Below are the code and all the weights of a small trained network. Each question names an input and a class and asks about switching units off, where a switched-off unit gives its printed mean instead of its output.

import numpy as np


def w(rows, s, z=0):
    codes = np.array(rows[::2]) - 128.0
    scale = np.full(codes.shape[1], s)
    scale[-1] = z or s
    return codes * scale


def f(y):
    return np.maximum(y, 0)


def log_softmax(a):
    a = a - a.max(-1, keepdims=True)
    return a - np.log(np.exp(a).sum(-1, keepdims=True))


def net(x, mask):
    res = np.array(x, float).reshape(1, 4) / 4 @ E
    y = f(res @ A[0][:, :-1].T + A[0][:, -1])
    res = res + np.where(mask, y, B[0][:, -1]) @ B[0][:, :-1]
    return log_softmax(res[-1] @ U[:, :-1].T + U[:, -1])


A, B = {}, {}
E = w([
[189,142,52,181],'x0',
[183,122,156,1],'x1',
[181,28,119,176],'x2',
[182,190,249,166],'x3',
],0.0094)
A[0] = w([
[3,92,159,138,168],'n0',
[124,211,145,111,238],'n1',
[122,107,126,188,129],'n2',
[121,128,105,109,175],'n3',
[165,136,113,53,180],'n4',
[114,144,146,66,229],'n5',
[98,109,181,179,203],'n6',
[88,163,107,87,208],'n7',
[105,133,104,95,189],'n8',
[166,158,131,189,119],'n9',
[110,77,169,201,205],'n10',
[163,105,110,133,163],'n11',
[65,101,97,156,62],'n12',
[137,139,122,144,62],'n13',
[143,125,110,160,106],'n14',
[188,110,171,119,177],'n15',
[147,55,180,167,255],'n16',
[80,176,124,203,159],'n17',
[81,139,65,105,212],'n18',
[146,156,92,145,72],'n19',
[142,161,90,238,88],'n20',
[59,147,106,101,188],'n21',
[142,159,198,135,224],'n22',
[125,142,181,152,248],'n23',
[126,109,122,23,138],'n24',
[131,138,124,177,76],'n25',
],0.016,0.0037)
B[0] = w([
[70,141,48,107,219],'n0',
[133,172,176,106,246],'n1',
[131,57,147,130,189],'n2',
[115,160,36,158,165],'n3',
[167,176,86,179,223],'n4',
[127,162,113,107,221],'n5',
[56,73,146,85,209],'n6',
[117,207,106,140,208],'n7',
[59,179,46,196,182],'n8',
[96,82,148,109,205],'n9',
[125,79,178,35,216],'n10',
[210,136,73,113,171],'n11',
[126,149,177,116,182],'n12',
[122,94,145,118,139],'n13',
[160,54,106,147,163],'n14',
[225,168,114,88,203],'n15',
[192,103,96,42,219],'n16',
[65,115,146,145,246],'n17',
[91,198,60,165,217],'n18',
[139,128,151,160,161],'n19',
[162,57,185,132,248],'n20',
[77,224,80,83,204],'n21',
[97,144,195,52,242],'n22',
[80,139,223,55,220],'n23',
[118,145,91,216,240],'n24',
[125,2,145,158,174],'n25',
],0.0069,0.011)
U = w([
[88,2,183,221,38],'0',
[51,99,138,67,179],'1',
[147,191,177,91,3],'2',
[75,228,47,151,196],'3',
[236,87,73,93,156],'4',
[97,96,32,195,36],'5',
],0.0092,0.0035)

Each question gives the input, the list of numbers given to net, and the class t.
The units are the neurons (one row each of A and B). Each row of codes is followed by its name. A weight is (code - 128) times the scale printed after its matrix; where a second scale follows, it is the last column's (A, B and U).
mask holds one flag per neuron, in row order. A switched-off neuron (its flag False) gives its mean, the last column of its row in B, instead of its output. The means were averaged over made-up inputs and are rounded, as every weight is.
A unit's drop is (log p(t) with every unit on - log p(t) with that unit switched off) / (log p(t) with every unit on - log p(t) with every unit switched off).
The circuit of an input: a set's keep is (log p(t) with only the set's units on - log p(t) with every unit switched off) / (log p(t) with every unit on - log p(t) with every unit switched off). Starting from the 12 units with the biggest drops (on a tie, the unit counted first), units are removed one at a time, each time the one whose removal leaves the highest keep (on an exact tie, the one counted first), for as long as the keep stays at least 0.8.
circuit, biggest first: the units of the circuit, biggest drop first
k most important neurons: the k neurons with the biggest drops, biggest first
drop of u: that unit's drop, to one decimal
input [-3,-3,7,-3], class 4: circuit, biggest first => (n16 n17)
input [1,4,7,7], class 4: circuit, biggest first => (n16)
input [-1,6,5,5], class 4: circuit, biggest first => (n16 n15)
input [-5,-2,2,8], class 1: circuit, biggest first => (n6 n10)
input [-5,-1,6,-8], class 5: circuit, biggest first => (n22 n23)
input [-1,-4,-8,8], class 1: 2 most important neurons => (n6 n17)
input [0,2,8,6], class 4: 2 most important neurons => (n16 n15)
input [5,-2,-4,6], class 1: 2 most important neurons => (n22 n24)
input [5,-1,7,6], class 4: 3 most important neurons => (n16 n15 n11)
input [5,-1,8,-6], class 4: drop of n11 => 0.2
input [5,-3,2,-5], class 0: drop of n21 => 0.1
input [1,2,0,1], class 4: drop of n17 => 0.3
